After every row comes one of two labels: whether the row has a hidden trait. Each part has its own trait and labels.
(in the rows, 128 means zero)
[130 120 150 122 115 129 135 108 127 143 111 133 132 165 125 118 130 133
 135 142 117 137 113 126 122 130 125 131 122 141 140 115 120 116 116  88
  99 117 255 154 120 131 118 135 109 127 111 125 134 135 123 131 128 120
  99 117 131 115 148 124 124 136 125 121 150 122 122 136 124]
(24)
[132 121 147 128 124 129 116 116 129 132 110 132 130 151 128 131 127 132
 137 129 126 135 121 131 128 129 128 134 131 131 135 118 126 125 127 117
 113 131 206 148 126 131 125 137 122 130 125 127 126 131 121 130 127 122
 124 120 127 122 147 127 126 131 126 130 138 124 125 134 111]
(24)
[133 118 161 131 118 126 150 110 132 148 100 134 142 176 127 118 136 134
 140 145 111 137 111 127 129 129 129 122 130 144 135 114 124 126 117  93
 101 109 228 163 121 130 123 134 109 121 108 125 137 135 119 129 128 120
 105 118 131 110 157 128 124 134 122 120 150 121 124 137 119]
(24)
[129 125 135 125 130 128 122 124 129 129 117 129 129 134 127 129 127 129
 135 128 128 132 128 128 127 129 127 133 128 129 128 127 127 125 132 127
 125 129 154 138 126 130 126 132 126 129 129 127 127 129 127 128 125 125
 127 126 127 125 137 128 127 129 128 131 132 125 127 131 120]
(24)
[127 122 154  94 115 129 134 109 136 151 109 137 133 167 125 109 132 132
 147 142 114 144 119 125 118 130 120 136 122 134 136 130 116 108 128  96
  83 115 244 163 117 122 116 129 107 127 106 126 139 136 125 132 125 119
 116 117 131 115 146 126 126 135 126 123 149 119 123 134 131]
(24)
[129 122 145 128 129 129 114 121 130 133 105 131 129 144 127 131 129 130
 137 123 126 134 132 130 128 130 126 137 128 127 131 124 131 126 141 128
 116 129 165 147 125 128 124 132 122 129 125 125 127 129 125 130 121 123
 137 121 126 123 149 127 126 128 126 132 135 125 126 133 109]
(24)
[130 118 144 139 117 129 122 108 122 134 114 132 124 171 124 128 126 132
 121 140 119 137 112 130 123 134 123 137 122 141 152 116 128 121 115  84
 105 125 255 167 120 142 117 138 108 129 109 121 124 132 120 132 123 118
  87 115 131 115 157 120 121 136 127 125 153 127 119 137 110]
(16)
[131 116 160 125 126 124 156 116 140 153  93 136 147 179 127 121 138 135
 149 146 107 140 119 129 128 131 125 125 133 140 135 119 133 120 128 103
 112 105 203 185 120 128 127 130 109 119 114 123 133 134 117 125 118 118
 110 120 129 107 172 130 123 130 120 125 153 117 123 140 114]
(24)
[134 111 164 152 124 129 122 110 127 142  79 133 136 176 129 131 132 133
 134 120 119 130 121 132 139 132 130 132 129 137 141 109 136 129 134 100
 103 115 199 167 124 136 120 136 112 123 105 120 129 133 121 132 120 118
 121 114 130 114 171 127 121 130 118 122 149 122 125 141  94]
(16)
[134 113 161 137 122 129 109 108 128 141  90 136 129 170 128 132 128 132
 136 121 122 136 119 134 133 133 127 139 131 131 143 112 135 127 133 102
  97 124 240 173 123 136 120 139 112 129 113 120 125 132 119 133 122 120
 124 115 130 115 167 126 121 130 121 125 148 125 125 139  95]
(16)
[133 116 158 166 121 129 136 110 118 140  90 131 138 180 127 128 134 133
 127 131 114 126 116 130 139 130 132 125 131 148 144 107 134 130 123  86
 111 112 206 159 123 137 120 136 108 119 101 121 131 133 121 129 122 114
 101 113 131 112 168 124 122 133 119 123 149 122 124 139 101]
(16)
[133 114 158 167 122 128 139 110 121 141  87 130 140 182 127 128 135 132
 126 129 113 124 118 129 141 130 133 124 132 148 144 107 134 130 127  83
 114 111 195 160 123 137 119 135 106 118  98 121 131 133 122 129 120 113
  98 112 131 111 172 125 123 132 118 122 150 120 124 140 101]
(16)
[135 114 159 135 123 130 109 109 128 139  95 134 129 164 129 133 128 132
 137 122 125 137 117 133 133 131 127 136 134 131 141 111 130 128 129 109
  97 124 234 159 124 133 123 139 116 129 119 123 124 132 119 132 124 120
 129 116 129 117 161 127 123 132 123 126 145 124 125 138 101]
(24)
[131 118 155 127 118 128 141 109 131 146 106 135 136 169 125 119 133 133
 137 142 115 139 113 127 126 131 125 128 126 141 139 117 124 118 119  93
  98 114 231 163 120 132 120 134 109 124 108 124 134 134 120 130 126 120
 101 117 131 111 155 126 124 135 123 121 151 121 123 137 119]
(24)
[131 121 153 148 120 129 126 110 124 139  98 132 131 176 126 128 130 132
 126 133 116 131 117 131 131 131 127 133 127 142 146 114 133 124 122  88
 105 119 233 170 122 139 119 137 109 125 107 121 127 132 120 132 121 116
 100 115 131 113 162 123 122 133 123 125 151 124 122 139 105]
(16)
[135 115 160 146 120 129 122 108 125 139  92 134 132 180 129 130 130 133
 132 128 119 132 113 133 133 132 129 131 132 137 144 108 133 127 123 104
 103 122 242 163 124 137 121 139 112 125 109 122 126 133 119 132 126 119
 116 115 130 115 163 126 122 132 121 123 149 124 124 138 101]
(16)
[131 110 160 140 127 129 106 111 129 145  76 134 130 179 126 131 131 131
 138 114 120 135 129 134 133 135 121 145 127 129 148 119 144 125 151 106
  92 120 195 189 121 138 115 134 106 127 105 117 127 131 125 134 110 117
 133 111 129 115 182 125 120 127 119 126 150 123 124 142  86]
(16)
[134 116 154 134 118 130 112 107 126 137 108 135 126 165 127 131 125 132
 129 132 121 138 110 132 126 133 126 137 128 134 146 111 128 122 118  96
 104 128 255 165 122 137 120 141 115 132 114 122 123 133 117 133 126 121
 106 117 131 115 157 124 122 134 125 124 149 126 122 138 105]
(16)
[129 119 153 120 119 127 145 111 133 147 106 135 136 175 125 117 133 134
 137 145 112 141 114 127 122 132 123 130 125 142 142 122 125 116 120  92
  94 112 243 169 119 131 121 132 107 124 110 123 134 134 119 130 123 117
  95 117 131 112 159 125 124 135 125 124 153 124 122 137 122]
(24)
[130 116 159 114 128 123 163 117 144 157  97 137 148 178 126 120 139 136
 152 152 105 145 120 128 124 133 123 126 132 139 135 123 134 117 128  98
 102 103 196 201 118 129 128 130 106 120 118 122 132 133 115 125 116 121
 101 122 130 104 175 130 122 130 122 125 154 118 123 141 115]
(24)
[128 126 129 112 118 130 107 111 125 127 144 132 115 141 123 128 120 130
 126 145 127 146 114 130 112 133 119 143 122 130 147 129 120 117 112 103
 108 141 255 158 121 136 121 139 120 138 130 125 117 131 118 131 126 123
  95 122 129 121 136 119 125 138 135 134 145 130 119 133 125]
(24)
[130 118 153 132 119 129 128 110 125 141 106 133 130 168 124 124 129 132
 130 139 117 136 118 127 125 132 124 136 122 140 145 117 126 119 122  86
 100 120 253 170 120 136 117 136 106 127 108 122 129 133 122 132 123 119
  94 114 131 114 156 122 122 135 125 124 152 123 121 137 112]
(24)
[128 118 153 109 120 129 124 111 133 151  98 135 131 170 124 116 131 132
 145 134 115 142 129 127 123 131 120 141 121 133 138 127 126 114 138  96
  84 116 215 171 118 128 114 130 103 127 106 122 138 134 128 133 118 118
 127 114 131 115 160 125 124 132 123 125 150 121 123 137 117]
(24)
[135 115 158 132 125 129 109 110 129 139  95 136 130 162 129 132 128 132
 138 120 125 138 119 133 132 131 126 138 133 129 139 112 130 128 134 113
  99 124 226 159 124 132 123 138 120 129 120 123 124 132 120 131 122 120
 129 116 128 118 162 128 123 131 122 127 143 124 125 138 101]
(24)
[126 121 137  97 120 123 160 115 141 149 131 136 134 169 122 116 130 135
 140 171 107 153 111 127 107 136 113 132 121 140 147 133 127 108 108  88
 102 112 255 208 115 136 125 132 107 129 122 122 125 132 113 126 118 122
  68 124 131 105 158 123 121 136 131 127 160 123 117 138 132]
(24)
[124 118 140  91 125 123 150 118 145 153 121 138 133 173 119 117 131 134
 144 162 107 156 120 129 106 138 108 141 119 134 148 141 134 106 125  97
  93 112 196 226 113 135 122 128 103 130 122 119 125 131 116 126 109 123
  86 121 130 106 169 124 121 132 130 130 161 124 118 140 121]
(24)
[134 115 159 140 119 129 112 108 126 139 100 135 128 169 128 132 127 132
 133 128 122 135 112 133 130 132 128 135 130 134 144 109 130 126 124  97
 102 126 255 161 123 137 122 140 114 130 115 122 125 132 118 133 127 121
 114 116 131 115 160 125 122 132 123 124 149 126 124 138 101]
(16)
[134 113 162 175 125 128 144 111 120 142  80 130 144 183 128 129 137 134
 129 129 111 122 118 129 145 128 137 120 136 150 140 101 135 134 127  88
 115 106 173 156 125 136 122 135 106 114  99 121 133 134 121 128 122 114
 102 112 131 111 173 127 122 131 116 121 149 120 125 140  99]
(16)
[126 124 147  85 113 130 133 108 135 148 122 137 129 162 123 106 129 132
 145 148 113 148 118 124 111 131 116 138 117 134 139 133 113 104 124  91
  80 119 255 161 116 123 114 129 107 130 108 127 138 136 126 132 126 119
 108 118 131 115 144 124 127 137 129 123 153 120 121 134 138]
(24)
[129 115 157 126 124 128 130 111 132 149  92 135 136 170 125 120 134 132
 142 131 116 138 125 128 129 132 123 135 125 136 138 121 131 119 136 100
  93 113 201 172 119 129 118 131 106 124 107 122 135 133 124 130 118 120
 118 115 130 112 167 127 124 131 121 123 152 120 124 139 109]
(24)
[128 116 149 168 126 128 144 110 115 139  91 127 138 182 125 125 134 131
 119 135 108 123 126 128 135 130 130 125 125 153 147 108 134 129 128  76
 119 108 197 160 121 141 116 133 102 115  92 120 131 133 125 128 116 114
  80 111 132 111 173 122 120 133 119 124 151 123 121 140 107]
(16)
[131 118 147 124 131 128 104 118 132 137  94 133 128 152 127 132 129 130
 143 117 126 137 136 133 129 132 124 144 130 123 135 126 137 125 153 130
 101 130 162 168 124 130 122 132 117 130 124 123 126 130 126 131 116 122
 147 117 126 122 163 128 125 125 124 134 136 124 126 137  98]
(24)
[128 117 150 111 126 124 157 117 142 153 104 138 143 169 124 119 136 135
 148 155 107 146 120 128 120 134 119 130 127 138 139 128 133 114 125 100
 102 108 213 201 117 131 125 130 106 123 117 122 130 133 116 125 116 121
  97 120 130 105 171 128 122 131 124 125 154 118 122 140 118]
(24)
[129 118 153 128 119 129 128 110 130 146 101 134 132 167 125 119 131 133
 137 137 117 137 119 127 125 131 123 134 122 138 140 120 128 117 127  92
  96 117 227 165 120 132 117 133 108 126 107 123 134 134 123 131 123 120
 108 115 131 114 157 124 124 133 123 122 154 122 123 137 116]
(24)
[134 117 153 144 116 129 124 106 123 137 109 133 129 171 127 128 128 132
 126 138 120 134 108 131 128 132 127 131 127 140 147 110 128 124 113  89
 105 123 255 157 122 139 120 140 110 127 110 123 125 133 118 133 128 121
  95 116 131 115 156 123 121 135 124 121 151 126 122 137 109]
(16)
[132 117 160 122 124 122 174 116 143 155 104 137 152 182 127 119 139 138
 149 159 104 143 107 128 126 131 127 116 136 146 133 119 127 119 110 100
 111 100 212 187 120 130 132 133 110 119 120 125 132 134 111 123 124 122
  93 126 130 104 164 132 120 132 122 121 154 118 123 139 122]
(24)
[130 120 162  99 117 128 138 108 138 154 100 137 141 171 127 109 135 133
 152 137 114 142 122 125 125 128 124 132 126 134 131 126 117 111 133 100
  84 111 212 154 119 119 117 128 109 123 105 127 143 137 126 131 126 118
 129 115 130 114 149 130 127 133 122 120 146 116 126 135 128]
(24)
[127 126 127 118 128 128 118 125 129 129 124 129 123 128 125 129 125 128
 131 130 129 135 130 128 121 131 123 138 123 127 132 133 126 123 130 126
 121 133 165 146 125 132 125 131 124 132 130 126 125 129 126 130 124 127
 121 125 127 126 134 125 127 130 131 132 133 127 124 130 123]
(24)
[133 113 161 152 123 129 126 109 126 141  84 132 135 177 128 130 132 133
 131 124 117 130 119 132 137 132 129 132 131 139 144 110 135 129 132  96
 103 115 201 165 123 137 120 136 110 123 105 121 128 132 121 131 120 116
 115 113 130 114 171 126 122 131 119 124 149 123 124 139  97]
(16)
[128 116 154  96 128 120 181 121 156 164 109 140 151 186 123 117 137 137
 159 169 103 157 113 128 116 136 116 126 131 137 136 137 128 109 115 109
 108  97 194 233 115 132 130 128 105 124 127 122 128 133 110 123 114 127
  85 128 129 101 170 132 120 130 127 122 161 116 121 142 123]
(24)
[125 128 120 104 121 130 101 115 125 125 147 131 111 125 121 127 119 128
 124 143 128 145 122 130 106 135 114 149 115 125 147 139 125 113 122 107
 107 145 255 167 120 137 118 135 119 140 129 124 119 129 123 132 121 125
  99 121 128 124 136 117 125 135 137 136 142 131 118 132 124]
(24)
[127 118 153 108 120 129 121 110 133 151 100 136 131 170 124 114 132 132
 146 133 115 143 129 127 122 131 120 142 121 133 139 128 125 113 140  97
  84 115 209 174 117 127 114 129 100 127 105 123 137 134 128 132 118 118
 123 114 130 114 159 125 124 132 124 125 148 121 123 137 117]
(24)
[130 119 150 156 117 129 137 110 119 136 106 130 132 173 125 127 130 132
 121 140 115 129 111 129 131 130 130 126 126 148 146 110 128 125 111  76
 113 117 243 156 122 139 120 138 108 123 104 122 128 133 119 130 125 116
  84 115 132 113 157 121 122 136 123 123 151 124 121 138 112]
(16)
[129 120 161 102 117 129 137 108 138 153  98 138 139 182 127 110 135 133
 151 136 113 142 122 125 125 128 125 132 126 135 131 126 118 112 133  99
  84 111 220 160 119 121 117 128 107 124 106 127 142 136 126 132 126 119
 127 116 130 114 150 129 127 133 123 121 147 117 125 136 126]
(24)
[130 114 165 105 131 120 183 120 156 164  93 139 157 191 126 120 140 138
 161 159 101 152 120 128 125 134 123 121 137 138 130 130 129 115 121 114
 110  93 170 220 118 129 132 129 106 119 124 123 130 134 111 123 116 127
  96 127 129  99 176 135 121 128 123 121 157 113 124 142 118]
(24)
[125 120 133 150 121 129 135 110 113 132 117 127 125 170 121 124 127 130
 112 149 112 130 118 127 120 133 122 134 115 150 157 117 130 120 115  65
 117 120 255 172 118 146 113 136 102 124  98 120 124 133 123 130 118 114
  59 112 133 113 161 115 121 137 127 127 156 127 117 139 117]
(16)
[129 116 149 172 125 128 138 112 115 139  93 126 138 183 125 125 135 132
 119 138 109 123 123 127 136 130 131 122 126 156 147 108 134 130 123  72
 121 107 201 156 122 141 117 133 102 113  92 120 131 134 125 127 118 113
  78 112 132 110 173 121 121 133 119 123 151 122 121 140 110]
(16)
[132 117 148 126 118 130 107 107 125 136 111 135 121 160 125 131 123 131
 129 132 124 141 112 133 122 135 122 143 125 130 149 117 129 121 123  96
 101 131 255 173 121 138 119 140 114 135 118 122 121 131 118 134 124 119
 104 116 131 111 156 122 122 134 127 126 151 127 121 138 105]
(16)
[127 119 146 116 118 129 125 109 129 145 112 133 126 165 123 119 129 132
 134 141 117 141 120 127 119 133 119 140 117 136 145 126 127 113 125  90
  92 122 252 174 118 135 115 133 106 130 107 122 132 133 124 132 121 120
 102 114 131 115 156 122 122 134 126 124 151 123 121 136 116]
(24)
[128 115 154 170 128 128 141 110 117 140  85 127 139 182 125 125 135 131
 120 131 109 123 129 128 137 131 130 127 126 151 148 109 137 130 133  76
 116 107 183 163 121 141 115 132 101 114  91 119 131 133 126 128 114 114
  88 110 131 112 179 122 121 132 118 124 150 122 122 141 103]
(16)
[132 117 153 148 119 129 127 109 123 137 102 132 130 174 126 128 128 132
 125 134 118 129 112 131 130 132 126 132 127 142 148 113 130 125 118  89
 106 119 248 162 122 140 119 138 110 126 106 122 126 133 119 131 124 117
  95 116 131 115 160 123 122 135 124 123 151 125 122 138 107]
(16)
[135 119 161 135 120 125 171 113 136 150 103 134 151 181 129 120 137 137
 144 156 106 136 104 127 131 128 134 111 138 149 132 110 122 123 105  93
 118 104 230 157 123 129 130 135 112 117 114 128 135 136 112 124 132 118
  89 123 131 107 157 130 124 134 121 120 150 117 124 138 125]
(24)
[132 120 145 127 124 129 110 113 130 137 111 134 126 154 127 131 126 131
 136 129 125 139 121 132 126 131 124 138 131 129 138 122 129 124 128 113
 105 131 219 163 123 131 124 136 120 131 126 124 122 131 120 131 121 120
 124 119 128 123 152 125 125 132 128 132 142 125 123 135 105]
(24)
[135 115 157 132 122 130 108 108 129 137  99 135 127 163 128 132 127 132
 135 123 125 139 116 133 130 131 125 137 132 131 143 112 129 127 127 106
  96 126 243 165 123 134 122 139 118 130 119 122 123 132 119 132 124 120
 123 117 129 117 160 126 123 133 124 126 145 125 124 138 103]
(24)
[130 116 150 145 121 129 123 110 124 139  97 132 129 174 125 128 130 131
 126 131 116 134 120 130 129 133 124 137 125 139 149 117 135 124 128  87
 102 119 224 177 121 139 117 135 107 126 105 120 127 132 121 132 118 116
 101 113 131 114 167 122 121 133 123 126 151 125 121 140 102]
(16)
[129 117 155 112 126 122 167 117 144 155 106 137 146 178 125 119 137 137
 149 158 106 147 114 128 121 133 121 125 131 141 138 126 131 115 118 102
 103 103 205 201 118 131 128 130 109 122 120 123 130 133 114 124 118 121
  94 123 130 104 168 129 122 129 124 124 156 120 122 140 120]
(24)
[128 119 145 127 118 129 127 109 126 141 112 133 127 164 124 122 128 132
 130 142 116 139 118 128 120 133 121 137 119 139 146 121 127 116 120  86
  97 123 255 171 119 136 117 136 107 129 110 122 129 133 122 132 122 120
  94 115 131 115 155 121 122 136 127 126 152 125 120 137 115]
(24)
[128 118 145 161 122 129 141 109 114 136 102 127 133 177 124 126 132 132
 117 141 110 126 120 128 129 131 128 128 122 152 150 110 132 126 120  70
 119 114 231 160 121 142 116 136 103 119  96 121 128 133 123 129 119 113
  72 112 132 112 165 120 121 135 121 124 152 124 120 138 110]
(16)
[134 116 153 131 123 130 110 110 129 137 101 135 127 158 128 131 127 132
 138 123 125 138 120 132 131 131 126 137 133 129 138 116 129 127 129 110
 101 126 221 155 124 131 123 137 120 130 122 124 124 132 119 131 123 121
 128 119 128 117 157 127 124 132 125 128 143 123 124 137 102]
(24)
